Each row has a name. Each question is about the rows just above it. Places in a row count from 0.

[104 123 147 101 155 179 161 139 123  82 127 108 111 154 146  92  94  88
 136 146 131 127 125 138  76  57 117 164 112 112 108 147 148 113 108 137
 180  57 101  93  67 146 117 168 134 182 151 122]  z236
[ 98 108  83 105 115 121 117 153  80  66  74 108 124  86 105  96  92  95
 157 106  82  74  68 125  68  94 108 113 141  92  65 133 138  56  98  79
  86 154 137  97  77  91 159  91 125  80  92 107]  z441
[116 109 152 101  94 143 142 170 130 120 126 122  92 174 130 146 150 114
 158 131 141 138 139 124 117 130  99 174 163 147 138  87  99 135 133 142
 160  88 137  90 101 151 127 157 106 165 154 105]  z803
[ 52 125 130  79  96  95 121 131  71  55  84 123 111 111 118 117 159  84
 111  74  79 109  81  76 110 115 122 111 114 107 117 118  72 125 127 134
 114  50  98 136 129 112  95 109  59 131 113  89]  z870
[105 158 173 129 124 144 170 176 124 110 143 164 141 173 152 156 192 135
 147 125 136 165 138 142 156 169 146 169 142 145 170 131 122 165 167 175
 169  60 119 149 154 171 142 163 128 181 170 140]  z276
[111  84 111 107 101 121 117 127 116 109 110  87  80 128 112 128  93 112
 140 117 118  88 115  91  63  72  87 127 146 129  81 100  81  89  88  94
 124 122 135  75  66 102  98 123  76 125 103 105]  z284
[101 140 158  95 135 138 145 126 104  73 124 133 135 148 156  64 111  78
 116 107 119 153 105 152 117  98 139 141  76  87 144 149 140 148 123 148
 162  29  65 120 113 160 117 151 148 164 158  87]  z739
[134 147 114 170 172 126 140 136 121 116 128 147 168 104 143 130 123 160
 146 126 113 113 107 145 118 143 162 110 135 117 107 175 161 108 132 108
 105 175 138 158 140 112 165 107 152 102 109 166]  z596
[122 126 122 119  98  64  81 100 105 137 109 142 140  94 125 125 138 131
 101  87 104 122 103  94 171 169 132  87 120 113 143 116  83 147 125 114
  71 151 127 151 182 103 112  78  99  76 106  92]  z296
[133 131 150 123 171 168 158 153 123  80 133 127 140 153 168  69  78 102
 163 136 133 136 105 179  86  89 134 159 111  92 113 173 174 118 112 118
 167  84  98  97  79 156 162 159 181 157 158 109]  z856
[115 124 114 153 157 141 163 167 109  78 122 124 133 136 136 119 109 137
 175 116 112 102  97 152  59 103 134 138 144 115  82 152 144  79 117 100
 134 121 124 108  76 125 162 132 138 128 117 148]  z19
[105 114 117  98 135 153 138 156  96  63  95 112 124 126 134  67  81  80
 156 123 105 109  86 156  71  82 115 145 120  84  90 143 163  84 103 104
 134 101 107  85  65 128 157 130 157 127 128  98]  z896
tags:
[171] -> z953
[79] -> z417
[125] -> z279
[123] -> z169
[170] -> z842
[105] -> z21
[153] -> z295
[108] -> z683
[106] -> z855
The tag of z441, keyed by place 3: => z21
Which row holds [105 158 173 129 124 144 170 176 124 110 143 164 141 173 152 156 192 135
 147 125 136 165 138 142 156 169 146 169 142 145 170 131 122 165 167 175
 169  60 119 149 154 171 142 163 128 181 170 140]? => z276
Whose row is [104 123 147 101 155 179 161 139 123  82 127 108 111 154 146  92  94  88
 136 146 131 127 125 138  76  57 117 164 112 112 108 147 148 113 108 137
 180  57 101  93  67 146 117 168 134 182 151 122]? => z236

[ 21 210 142 123 142] -> z126
[248 190 211 136  66] -> z361
[ 45 134 114 114  13] -> z690
[249 190 211 136  66] -> z195
[230 131 179 126 108] -> z511
[ 13 131 180 129  82] -> z43
[ 21 210 142 151 103] -> z755
What comes right after [249] in the named rows? => [190]
Table of tags by key:
[142] -> z913
[151] -> z813
[211] -> z410
[141] -> z967
[212] -> z656
[143] -> z945
[180] -> z34
Look up the entry of z755 at place 2 in the table: => z913
Which row holds [ 13 131 180 129  82]? => z43
The row with [ 45 134 114 114  13] is => z690
After [180 129], its row goes on with => [82]
Shared by z690 and z43: => [13]
The rest of the row after [131 180]: => [129  82]

[ 84 164 140 117 134 136 123 219] : z908
[133 133 108 147 116 129 107  19] : z724
[196 134  99 127 100 133 146 254] : z199
[133 133 108 181 116 129 122  19] : z325
What comes right after [99] in the named rows? => [127]
What comes right after [146] in the named rows? => [254]
Shared by z724 and z199: => [133]
Table of tags by key:
[107] -> z371
[122] -> z267
The tag of z325, keyed by place 6: => z267

[120 132 127 134 101 127 137 137  93 128 133 135 120 134 147 159 135 105
  98 102 115 159 132 122 133 128] = z603
[131 133 124 139 126 136 131 133 127 140 133 139 138 124 137 143 139 136
 119 237 129  95 113 123 139 146] = z432
[120 132 128 134 101 127 137 137  93 128 133 135 120 134 147 159 135 105
  98  99 115 159 132 122 133 152] = z906
[131 133 124 139 126 136 131 133 127 117 133 139 138 124 137 143 139 136
 119 237 123 136 124 133 139 134] = z577
Right after [99] comes => [115]
After [135 105  98  99 115], its row goes on with => [159 132 122 133 152]
Whose row is [120 132 127 134 101 127 137 137  93 128 133 135 120 134 147 159 135 105
  98 102 115 159 132 122 133 128]? => z603
tags:
[119] -> z93
[134] -> z393
[147] -> z27
[98] -> z196
Look up the entry of z603 at place 18 in the table: => z196
The row with [131 133 124 139 126 136 131 133 127 140 133 139 138 124 137 143 139 136
 119 237 129  95 113 123 139 146] is => z432
After [120 132 128], its row goes on with => [134 101 127 137 137  93 128 133 135 120 134 147 159 135 105  98  99 115
 159 132 122 133 152]

[132 219  50  57 105  65] = z9
[122 202  77  61  92  77] = z572
[ 93 211  37  71  96  90] = z401
[ 91 163  86  77  96  89] = z428
[121 188  84  72  96  88] = z635
[114 116  40  32  67  65] = z900
[124 213 100  54  99 103] = z869
[116 209  87  50  87 103] = z197
[127 243  85  30  91  70] = z610
[ 91 163  37  77 115 123] = z212
Go on from [72 96] to the end of its row. => [88]
The one value in z197 and z9: => [50]
key -> tag
[124] -> z205
[91] -> z458
[121] -> z637
[122] -> z864
[90] -> z801
[127] -> z118
[163] -> z491
[115] -> z188
Look up the entry of z212 at place 0 in the table: => z458
The rest of the row after [121 188  84  72]: => [96 88]
The one value in z197 and z900: => [116]
Right after [72] comes => [96]

